Below is a small trained network, with its code and all its weights. Each question gives an input and a target symbol and asks what happens when units are switched off, that is, made to give their printed mean instead of their output.

import numpy as np


def w(rows, s, z=0):
    codes = np.array(rows[::2]) - 128.0
    scale = np.full(codes.shape[1], s)
    scale[-1] = z or s
    return codes * scale


def norm(h):
    return h / np.sqrt((h * h).mean(-1, keepdims=True) + 1e-5)


def f(y):
    return y / 2 * (1 + np.tanh(0.7978845608 * (y + 0.044715 * y**3)))


def softmax(a):
    e = np.exp(a - a.max(-1, keepdims=True))
    return e / e.sum(-1, keepdims=True)


def log_softmax(a):
    a = a - a.max(-1, keepdims=True)
    return a - np.log(np.exp(a).sum(-1, keepdims=True))


def net(x, mask):
    ids = ['γδηλφψ'.index(c) for c in x.split()]
    T = len(ids)
    res = E[ids] + P[:T]
    u = 0
    for l in range(3):
        q, k, v = (norm(res) @ M[l].T for M in (Q, K, V))
        z = softmax(np.where(np.tri(T) > 0, q @ k.T / 2**0.5, -1e9)) @ v
        res = res + np.where(mask[u], z, O[l][:, -1]) @ O[l][:, :-1]
        u += 1
        y = f(norm(res) @ A[l][:, :-1].T + A[l][:, -1])
        res = res + np.where(mask[u : u + 4], y, B[l][:, -1]) @ B[l][:, :-1]
        u += 4
    return log_softmax(norm(res)[-1] @ U[:, :-1].T + U[:, -1])


Q, K, V, O, A, B = {}, {}, {}, {}, {}, {}
E = w([
[112,18,120,81,117,95,138,202,154,88],'γ',
[164,102,77,112,54,158,175,136,179,64],'δ',
[178,115,125,99,151,180,113,114,86,180],'η',
[222,137,112,181,127,112,144,163,251,117],'λ',
[50,141,160,160,100,78,105,103,104,109],'φ',
[212,96,100,83,141,96,183,181,160,21],'ψ',
],0.0025)
P = w([
[220,119,115,165,72,176,6,106,110,62],'0',
[184,103,170,109,176,82,41,70,99,122],'1',
[171,105,174,118,174,96,59,85,99,124],'2',
[143,109,121,137,79,119,93,168,164,121],'3',
[200,121,112,121,134,100,145,55,95,130],'4',
[142,114,182,114,183,98,74,97,97,124],'5',
[121,115,116,121,105,139,126,161,147,135],'6',
[185,133,106,119,128,114,169,37,102,140],'7',
[115,119,185,122,188,112,106,104,79,136],'8',
[108,126,114,121,123,145,154,161,145,142],'9',
[186,144,103,116,120,120,195,27,106,148],'10',
[98,114,180,128,196,114,115,117,75,144],'11',
[96,148,113,112,135,154,185,172,144,144],'12',
[184,153,102,117,108,122,227,24,109,151],'13',
],0.0021)
Q[0] = w([
[76,177,142,147,115,147,72,177,126,141],'0.h0',
[112,86,134,93,120,159,88,254,180,106],'0.h0',
],0.0063)
K[0] = w([
[132,166,115,183,93,96,47,3,83,106],'0.h0',
[205,9,76,124,91,99,12,57,113,87],'0.h0',
],0.0042)
V[0] = w([
[237,252,110,217,150,124,95,161,180,137],'0.h0',
[47,151,141,217,98,25,147,151,194,40],'0.h0',
],0.0017)
O[0] = w([
[44,114,195,188,177,207,199,116,220,100,170],'0.h0',
[251,158,202,136,30,82,164,54,178,92,4],'0.h0',
],0.0019,0.0016)
A[0] = w([
[125,224,105,168,6,120,217,149,215,68,141],'0.n0',
[222,184,144,83,83,128,134,66,109,140,2],'0.n1',
[52,78,94,131,137,130,167,192,224,57,57],'0.n2',
[250,124,103,87,80,164,206,127,163,155,80],'0.n3',
],0.0025,0.00099)
B[0] = w([
[137,91,58,94,190,168,124,147,61,208,184],'0.n0',
[108,160,199,191,145,194,102,174,164,68,135],'0.n1',
[251,155,168,134,55,173,49,176,83,109,157],'0.n2',
[106,46,131,180,93,96,82,203,103,102,249],'0.n3',
],0.0026,0.0011)
Q[1] = w([
[208,27,134,231,153,153,126,177,24,102],'1.h0',
[165,3,132,139,168,149,76,233,116,166],'1.h0',
],0.0029)
K[1] = w([
[148,99,136,61,252,217,126,123,103,246],'1.h0',
[214,47,67,57,190,246,184,145,155,136],'1.h0',
],0.0033)
V[1] = w([
[37,174,181,225,92,64,116,56,79,82],'1.h0',
[184,110,77,86,115,102,254,144,225,82],'1.h0',
],0.0017)
O[1] = w([
[131,76,57,77,203,234,144,154,85,189,24],'1.h0',
[146,46,161,225,151,99,6,160,43,129,4],'1.h0',
],0.002,0.0017)
A[1] = w([
[100,156,209,214,5,82,12,189,145,9,3],'1.n0',
[234,95,68,111,122,200,152,204,148,147,103],'1.n1',
[29,48,161,139,61,79,45,187,142,120,176],'1.n2',
[65,99,27,62,145,119,165,161,131,160,54],'1.n3',
],0.0026,0.0017)
B[1] = w([
[83,152,65,161,195,254,144,130,126,103,142],'1.n0',
[41,120,133,116,117,104,95,80,113,116,247],'1.n1',
[146,164,131,117,50,106,134,104,156,101,164],'1.n2',
[160,110,143,157,148,169,180,123,132,163,147],'1.n3',
],0.0036,0.0014)
Q[2] = w([
[65,151,63,168,148,63,75,148,175,254],'2.h0',
[124,184,189,85,64,161,185,11,113,171],'2.h0',
],0.0059)
K[2] = w([
[181,138,161,248,88,158,106,100,217,227],'2.h0',
[2,161,112,85,84,77,196,232,89,174],'2.h0',
],0.0045)
V[2] = w([
[63,233,129,168,156,69,179,141,116,187],'2.h0',
[118,158,86,83,98,164,48,89,5,187],'2.h0',
],0.0023)
O[2] = w([
[189,32,172,141,145,76,7,66,143,74,5],'2.h0',
[79,199,133,250,169,203,32,222,227,17,188],'2.h0',
],0.0021,0.0017)
A[2] = w([
[90,95,121,153,75,143,80,143,131,228,119],'2.n0',
[169,35,145,112,253,220,68,215,54,210,81],'2.n1',
[166,143,132,185,201,94,148,178,214,88,2],'2.n2',
[151,160,135,66,20,66,101,188,159,69,23],'2.n3',
],0.0034,0.0023)
B[2] = w([
[187,144,147,74,198,135,167,112,60,65,147],'2.n0',
[88,133,3,112,142,22,233,38,227,173,250],'2.n1',
[63,104,228,110,126,220,180,37,81,172,103],'2.n2',
[135,153,116,144,155,151,113,88,75,237,180],'2.n3',
],0.0034,0.0018)
U = w([
[172,186,112,119,93,140,56,131,49,255,42],'γ',
[93,164,81,206,94,226,101,180,173,71,251],'δ',
[103,107,37,101,174,81,190,109,188,158,183],'η',
[95,49,243,168,125,207,176,89,139,173,94],'λ',
[102,122,200,172,80,3,39,87,140,35,118],'φ',
[191,135,177,50,204,146,173,163,46,72,44],'ψ',
],0.0059,0.0014)

Each question gives the input, a string of symbols that net reads in full, and the target symbol t.
The units are the heads (2 rows each of Q, K, V and O) and the neurons (one row each of A and B). Each row of codes is followed by its name. A weight is (code - 128) times the scale printed after its matrix; where a second scale follows, it is the last column's (O, A, B and U).
mask holds one flag per unit, layer by layer, with each layer's heads first. A switched-off unit (its flag False) gives its mean, the last column of its rows in O or B, instead of its output. The means were averaged over made-up inputs and are rounded, as every weight is.
A unit's drop is (log p(t) with every unit on - log p(t) with that unit switched off) / (log p(t) with every unit on - log p(t) with every unit switched off).
The circuit of an input: a set's keep is (log p(t) with only the set's units on - log p(t) with every unit switched off) / (log p(t) with every unit on - log p(t) with every unit switched off). Starting from the 12 units with the biggest drops (on a tie, the unit counted first), units are removed one at a time, each time the one whose removal leaves the highest keep (on an exact tie, the one counted first), for as long as the keep stays at least 0.8.
units of the circuit, in order: the units of the circuit, biggest drop first
most important unit: the unit with the biggest drop
top k neurons: the k neurons with the biggest drops, biggest first
top k neurons in layer l: the k neurons of layer l with the biggest drops, biggest first
input δ η ψ η γ φ φ φ γ, target γ: top 3 neurons => (1.n2, 2.n3, 2.n1)
input η η η φ, target δ: units of the circuit, in order => (1.n0)
input λ γ φ η δ φ η, target γ: units of the circuit, in order => (1.h0, 1.n2, 0.n0, 2.n3)
input η λ η η, target ψ: top 4 neurons => (2.n0, 0.n0, 2.n1, 1.n0)
input φ ψ η γ λ δ η η φ η η φ δ, target γ: units of the circuit, in order => (0.n2, 0.n0, 2.n3, 1.n0)
input η ψ η λ η, target λ: units of the circuit, in order => (0.h0, 0.n0, 2.n1)
input η η η φ η, target φ: top 2 neurons => (0.n0, 0.n1)
input φ φ λ ψ, target δ: top 2 neurons => (1.n0, 0.n3)
input η η η η δ, target δ: units of the circuit, in order => (2.n1, 2.h0)
input λ ψ η ψ λ φ φ η η λ, target ψ: top 2 neurons => (2.n0, 0.n0)
input φ η λ λ ψ φ η η η ψ, target γ: top 2 neurons => (0.n2, 2.n3)
input φ λ η φ φ η φ, target η: top 4 neurons => (0.n3, 1.n3, 0.n0, 2.n1)
input δ η η ψ η η η η η δ φ γ, target γ: units of the circuit, in order => (1.n2, 2.n3, 0.n2)
input η λ ψ η λ λ ψ η λ φ, target δ: top 3 neurons => (1.n0, 0.n2, 1.n2)
input η φ η η λ φ φ φ φ λ φ, target λ: most important unit => 1.h0
input δ φ ψ η, target δ: top 4 neurons => (1.n0, 0.n0, 1.n2, 2.n1)
input η λ η η η η ψ ψ η λ η, target λ: units of the circuit, in order => (2.n1, 0.h0, 0.n1)
input φ η δ η η φ ψ η η φ λ η λ φ, target λ: top 2 neurons => (2.n1, 0.n0)
input η η ψ, target ψ: units of the circuit, in order => (2.n1, 2.h0)
input η ψ η η, target ψ: top 2 neurons in layer 1 => (1.n3, 1.n0)
input λ φ φ λ φ η η η η δ φ λ, target λ: units of the circuit, in order => (2.n2)
input λ φ λ η, target δ: top 3 neurons => (1.n0, 1.n2, 0.n0)
input φ η ψ η η η η λ δ φ, target γ: top 3 neurons => (0.n3, 1.n2, 0.n1)
input η η η η φ ψ γ, target δ: top 2 neurons in layer 0 => (0.n2, 0.n0)
